Here is a tiny trained network, its code and every weight. The questions are about switching its units off for an input and a target symbol, where a switched-off unit gives its printed mean instead of its output.

import numpy as np


def w(rows, s, z=0):
    codes = np.array(rows[::2]) - 128.0
    scale = np.full(codes.shape[1], s)
    scale[-1] = z or s
    return codes * scale


def norm(h):
    return h / np.sqrt((h * h).mean(-1, keepdims=True) + 1e-5)


def f(y):
    return y / 2 * (1 + np.tanh(0.7978845608 * (y + 0.044715 * y**3)))


def softmax(a):
    e = np.exp(a - a.max(-1, keepdims=True))
    return e / e.sum(-1, keepdims=True)


def log_softmax(a):
    a = a - a.max(-1, keepdims=True)
    return a - np.log(np.exp(a).sum(-1, keepdims=True))


def net(x, mask):
    ids = ['βεζθμξτ'.index(c) for c in x.split()]
    T = len(ids)
    res = E[ids] + P[:T]
    u = 0
    for l in range(2):
        r = norm(res)
        for j in range(3):
            rows = slice(2 * j, 2 * j + 2)
            q, k, v = (r @ M[l][rows].T for M in (Q, K, V))
            z = softmax(np.where(np.tri(T) > 0, q @ k.T / 2**0.5, -1e9)) @ v
            o = O[l][rows]
            res = res + np.where(mask[u + j], z, o[:, -1]) @ o[:, :-1]
        u += 3
        y = f(norm(res) @ A[l][:, :-1].T + A[l][:, -1])
        res = res + np.where(mask[u : u + 12], y, B[l][:, -1]) @ B[l][:, :-1]
        u += 12
    return log_softmax(norm(res)[-1] @ U[:, :-1].T + U[:, -1])


Q, K, V, O, A, B = {}, {}, {}, {}, {}, {}
E = w([
[235,107,162,187,215,135,73,158,212,83,101],'β',
[116,151,27,241,137,81,152,107,79,174,172],'ε',
[107,169,118,141,131,204,95,109,103,229,180],'ζ',
[19,171,2,164,122,173,114,99,203,147,151],'θ',
[71,108,209,98,180,55,239,96,165,210,42],'μ',
[66,126,128,181,153,164,164,133,92,101,253],'ξ',
[192,184,77,39,112,118,160,99,69,91,176],'τ',
],0.0026)
P = w([
[151,73,182,121,15,114,51,2,72,103,136],'0',
[130,69,150,107,83,120,78,16,48,91,143],'1',
[142,115,134,106,114,130,111,25,89,107,147],'2',
[142,134,122,115,138,129,127,40,106,124,152],'3',
[142,139,114,118,145,140,137,66,118,129,163],'4',
[143,145,107,122,145,143,139,90,130,138,160],'5',
[132,151,105,128,152,142,150,106,138,143,164],'6',
[128,156,107,136,150,143,156,133,138,142,151],'7',
[123,167,107,145,142,151,162,153,147,144,150],'8',
[121,177,100,144,147,146,163,179,145,150,153],'9',
[127,179,100,155,150,146,176,197,155,153,152],'10',
[127,185,99,151,154,150,178,222,161,154,143],'11',
[121,192,101,155,156,151,187,240,173,159,140],'12',
],0.0025)
Q[0] = w([
[59,201,89,169,139,155,214,53,147,230,214],'L0H0',
[162,163,86,157,212,135,132,208,157,116,139],'L0H0',
[122,70,139,107,31,146,47,91,94,102,83],'L0H1',
[106,254,14,54,163,119,218,100,41,150,207],'L0H1',
[139,125,135,125,134,96,142,95,102,111,106],'L0H2',
[131,174,92,123,181,135,167,179,156,150,161],'L0H2',
],0.0044)
K[0] = w([
[153,199,85,95,156,123,173,255,128,116,120],'L0H0',
[136,119,173,149,133,120,133,168,156,129,100],'L0H0',
[104,83,122,113,126,140,117,55,89,113,183],'L0H1',
[118,158,110,144,161,139,172,226,141,150,162],'L0H1',
[133,108,132,150,124,141,107,116,139,126,131],'L0H2',
[101,114,156,122,106,102,155,137,132,157,98],'L0H2',
],0.0065)
V[0] = w([
[26,135,123,151,148,102,198,75,107,244,91],'L0H0',
[102,54,144,249,148,144,91,126,192,86,131],'L0H0',
[1,46,167,142,87,149,161,138,113,86,126],'L0H1',
[145,115,46,20,86,93,161,98,130,52,141],'L0H1',
[177,252,19,171,100,215,39,161,125,125,186],'L0H2',
[61,116,208,94,157,88,199,73,187,223,7],'L0H2',
],0.0024)
O[0] = w([
[129,180,192,163,42,87,121,94,172,168,160,111],'L0H0',
[149,112,81,80,140,125,155,32,157,89,148,3],'L0H0',
[174,182,134,92,199,110,143,150,224,147,166,78],'L0H1',
[25,180,139,155,127,77,110,165,98,75,118,187],'L0H1',
[121,23,149,50,165,35,59,70,84,85,137,201],'L0H2',
[108,179,104,148,17,182,252,172,169,120,162,22],'L0H2',
],0.0032,0.0026)
A[0] = w([
[104,119,111,105,98,112,141,81,131,89,82,96],'L0N0',
[109,113,109,84,124,70,155,136,110,116,79,126],'L0N1',
[217,114,133,79,97,95,131,69,173,112,129,15],'L0N2',
[136,124,140,169,180,164,129,128,164,172,173,142],'L0N3',
[180,3,115,123,179,154,128,135,163,78,22,20],'L0N4',
[81,38,120,107,150,128,53,81,169,163,51,4],'L0N5',
[130,122,90,83,138,144,162,123,99,152,93,113],'L0N6',
[94,140,152,159,117,145,121,109,123,199,160,87],'L0N7',
[169,66,137,63,155,54,70,105,100,82,61,8],'L0N8',
[138,72,250,131,185,73,113,100,175,130,84,68],'L0N9',
[119,99,110,117,129,140,153,125,114,116,116,106],'L0N10',
[136,115,100,131,169,110,97,86,136,71,137,49],'L0N11',
],0.0042,0.0023)
B[0] = w([
[122,177,173,153,109,108,111,134,111,155,149,112],'L0N0',
[120,160,207,163,130,165,108,110,88,133,159,153],'L0N1',
[62,149,146,166,160,130,138,173,59,108,118,88],'L0N2',
[115,108,101,68,64,90,138,143,92,96,96,175],'L0N3',
[109,180,24,70,36,133,141,80,153,163,130,104],'L0N4',
[106,178,174,178,80,79,68,136,195,169,120,149],'L0N5',
[166,116,192,166,138,145,107,120,149,112,168,133],'L0N6',
[136,100,82,61,106,136,124,138,90,106,104,157],'L0N7',
[133,97,114,49,110,69,197,191,123,100,59,253],'L0N8',
[121,147,137,150,108,252,66,77,80,91,163,149],'L0N9',
[133,160,147,146,126,116,113,127,132,129,145,116],'L0N10',
[97,130,98,136,94,131,158,169,147,121,105,179],'L0N11',
],0.0034,0.0024)
Q[1] = w([
[61,2,95,103,104,102,117,124,182,117,42],'L1H0',
[135,162,120,160,91,200,179,140,166,132,128],'L1H0',
[73,111,168,92,178,93,103,70,93,122,145],'L1H1',
[114,135,92,100,111,138,190,178,86,76,172],'L1H1',
[164,180,160,156,95,123,184,160,101,145,164],'L1H2',
[181,102,143,89,171,79,95,94,70,86,148],'L1H2',
],0.008)
K[1] = w([
[191,118,132,74,68,98,152,2,181,76,136],'L1H0',
[75,144,174,165,165,84,174,103,127,216,181],'L1H0',
[105,148,118,92,125,121,118,92,50,141,198],'L1H1',
[158,140,147,117,216,130,155,195,150,142,140],'L1H1',
[165,133,144,119,169,110,190,197,101,184,116],'L1H2',
[190,120,91,107,120,139,103,159,42,73,162],'L1H2',
],0.0075)
V[1] = w([
[117,92,195,148,165,105,192,151,88,141,216],'L1H0',
[128,97,62,210,143,82,106,166,135,99,128],'L1H0',
[4,117,144,121,70,160,149,122,76,136,148],'L1H1',
[92,138,116,122,69,155,88,183,140,85,120],'L1H1',
[91,114,23,153,118,64,61,122,136,125,146],'L1H2',
[146,196,140,148,87,154,106,83,142,142,137],'L1H2',
],0.0039)
O[1] = w([
[111,40,201,101,45,66,145,50,138,96,184,87],'L1H0',
[110,101,20,130,145,110,125,60,162,151,136,85],'L1H0',
[186,130,62,103,166,137,132,139,252,161,92,247],'L1H1',
[156,119,142,78,175,109,155,82,108,118,206,101],'L1H1',
[191,75,189,151,27,146,172,192,103,81,125,221],'L1H2',
[79,63,100,121,160,94,133,171,94,143,193,7],'L1H2',
],0.0034,0.0019)
A[1] = w([
[181,76,171,209,79,85,96,76,137,148,120,82],'L1N0',
[111,130,134,80,90,159,143,159,118,131,152,176],'L1N1',
[178,113,251,132,114,156,68,105,143,201,103,13],'L1N2',
[128,130,74,195,115,144,137,87,129,198,157,84],'L1N3',
[169,134,112,151,189,163,133,191,178,149,2,66],'L1N4',
[140,41,158,145,146,181,66,107,120,70,147,2],'L1N5',
[96,112,169,182,125,107,95,150,96,128,69,81],'L1N6',
[49,140,169,152,117,107,146,134,78,131,163,88],'L1N7',
[72,101,191,141,88,83,72,129,219,109,129,23],'L1N8',
[72,178,89,121,212,141,101,79,173,185,113,36],'L1N9',
[129,100,96,86,187,109,96,124,89,115,118,123],'L1N10',
[175,173,185,148,114,165,138,106,120,140,103,94],'L1N11',
],0.0055,0.0038)
B[1] = w([
[77,151,80,138,191,146,177,116,153,159,147,190],'L1N0',
[108,124,117,180,151,148,129,137,155,173,71,217],'L1N1',
[72,237,145,161,3,97,201,156,126,108,151,158],'L1N2',
[158,96,206,95,112,101,136,193,101,55,83,130],'L1N3',
[31,210,72,233,147,112,134,92,59,102,45,252],'L1N4',
[199,160,170,154,172,217,161,145,152,40,143,156],'L1N5',
[163,106,120,77,136,96,180,83,156,147,201,170],'L1N6',
[144,177,72,153,137,162,111,148,142,88,27,133],'L1N7',
[211,111,169,113,123,176,35,169,70,229,104,135],'L1N8',
[164,181,87,20,139,156,140,221,133,73,203,143],'L1N9',
[119,120,168,155,67,135,120,118,166,128,124,250],'L1N10',
[114,84,165,123,62,151,136,145,172,156,193,125],'L1N11',
],0.0044,0.0022)
U = w([
[192,94,181,180,176,235,130,97,155,45,157,104],'β',
[158,82,196,72,89,37,135,136,85,66,85,131],'ε',
[173,94,150,120,134,167,43,146,129,254,137,243],'ζ',
[125,172,73,6,165,143,135,205,142,106,195,35],'θ',
[92,176,200,174,8,146,185,113,172,158,149,82],'μ',
[87,73,71,142,182,81,179,25,172,167,194,43],'ξ',
[86,180,78,202,154,136,96,125,89,93,33,254],'τ',
],0.0048,0.0005)

Each question gives the input, a string of symbols that net reads in full, and the target symbol t.
The units are the heads (2 rows each of Q, K, V and O) and the neurons (one row each of A and B). Each row of codes is followed by its name. A weight is (code - 128) times the scale printed after its matrix; where a second scale follows, it is the last column's (O, A, B and U).
mask holds one flag per unit, layer by layer, with each layer's heads first. A switched-off unit (its flag False) gives its mean, the last column of its rows in O or B, instead of its output. The means were averaged over made-up inputs and are rounded, as every weight is.
A unit's drop is (log p(t) with every unit on - log p(t) with that unit switched off) / (log p(t) with every unit on - log p(t) with every unit switched off).
The circuit of an input: a set's keep is (log p(t) with only the set's units on - log p(t) with every unit switched off) / (log p(t) with every unit on - log p(t) with every unit switched off). Starting from the 12 units with the biggest drops (on a tie, the unit counted first), units are removed one at a time, each time the one whose removal leaves the highest keep (on an exact tie, the one counted first), for as long as the keep stays at least 0.8.
circuit, biggest first: the units of the circuit, biggest drop first
most important unit: the unit with the biggest drop
top k neurons: the k neurons with the biggest drops, biggest first
top k neurons in layer l: the k neurons of layer l with the biggest drops, biggest first
heads that matter: for each layer, one digit per head in row order, 1 if its drop is at least 0.15 and else 0, layers parted by /
drop when u is switched off: that unit's drop, to one decimal
input ε μ β τ θ ζ μ τ τ ζ, target θ: circuit, biggest first : L0H2, L1H2, L1N9
input μ τ τ τ τ ξ, target ξ: heads that matter : 011 / 110
input θ μ θ, target μ: circuit, biggest first : L0H2
input ε μ θ ζ ξ ξ, target ξ: heads that matter : 001 / 000
input θ ε ε, target ξ: circuit, biggest first : L1N0, L1N4
input ξ τ τ τ ε ξ τ ξ θ ξ τ ξ τ, target ε: heads that matter : 001 / 100
input τ τ ξ β μ ξ τ τ ξ ξ ξ τ ε, target ε: circuit, biggest first : L1N3, L1H0, L0N8
input τ ξ τ μ ξ τ τ θ, target θ: circuit, biggest first : L0H2, L1H2, L1N9
input τ θ τ μ μ ζ ε, target θ: circuit, biggest first : L1H2, L0H2, L1N9
input μ ξ τ τ β ε τ τ ζ θ ζ τ, target ζ: heads that matter : 101 / 010
input τ τ ζ μ β τ, target ζ: heads that matter : 001 / 001
input θ ξ θ μ τ β τ τ β ξ τ, target β: heads that matter : 110 / 110
input θ μ θ μ ζ τ ζ τ, target θ: top 2 neurons : L0N8, L1N9
input μ ζ τ τ ξ ξ β τ ξ ξ μ ξ θ, target θ: most important unit : L1H2
input β τ τ, target τ: top 2 neurons : L1N4, L0N4
input μ ξ β ζ, target ζ: top 3 neurons : L1N4, L0N8, L0N7
input τ ε ε ζ θ ξ, target β: heads that matter : 001 / 000
input ε μ τ, target τ: heads that matter : 001 / 101
input τ β μ τ β τ, target β: heads that matter : 111 / 101
input τ τ ζ τ τ μ τ, target μ: heads that matter : 001 / 100
input μ β τ β ξ τ ξ μ θ ζ, target θ: heads that matter : 001 / 001
input τ β ε μ μ τ τ τ ξ τ ξ, target θ: most important unit : L0H2
input τ τ τ τ τ ξ τ μ θ τ ε β, target β: top 2 neurons in layer 1 : L1N5, L1N4
input τ τ ζ ζ, target μ: heads that matter : 000 / 000
input τ μ ξ β μ τ τ, target θ: top 2 neurons in layer 0 : L0N9, L0N8
input τ τ θ τ μ τ ε ξ τ θ β, target β: top 2 neurons in layer 0 : L0N9, L0N8
input ξ ε τ ε ε τ τ β ε τ μ, target μ: top 2 neurons : L1N2, L0N9
input τ ξ β ζ ζ τ τ ξ τ τ ξ μ τ, target ξ: top 2 neurons in layer 0 : L0N8, L0N11
input τ τ τ τ θ τ ε ζ ζ ζ, target μ: drop when L1N2 is switched off : 1.3
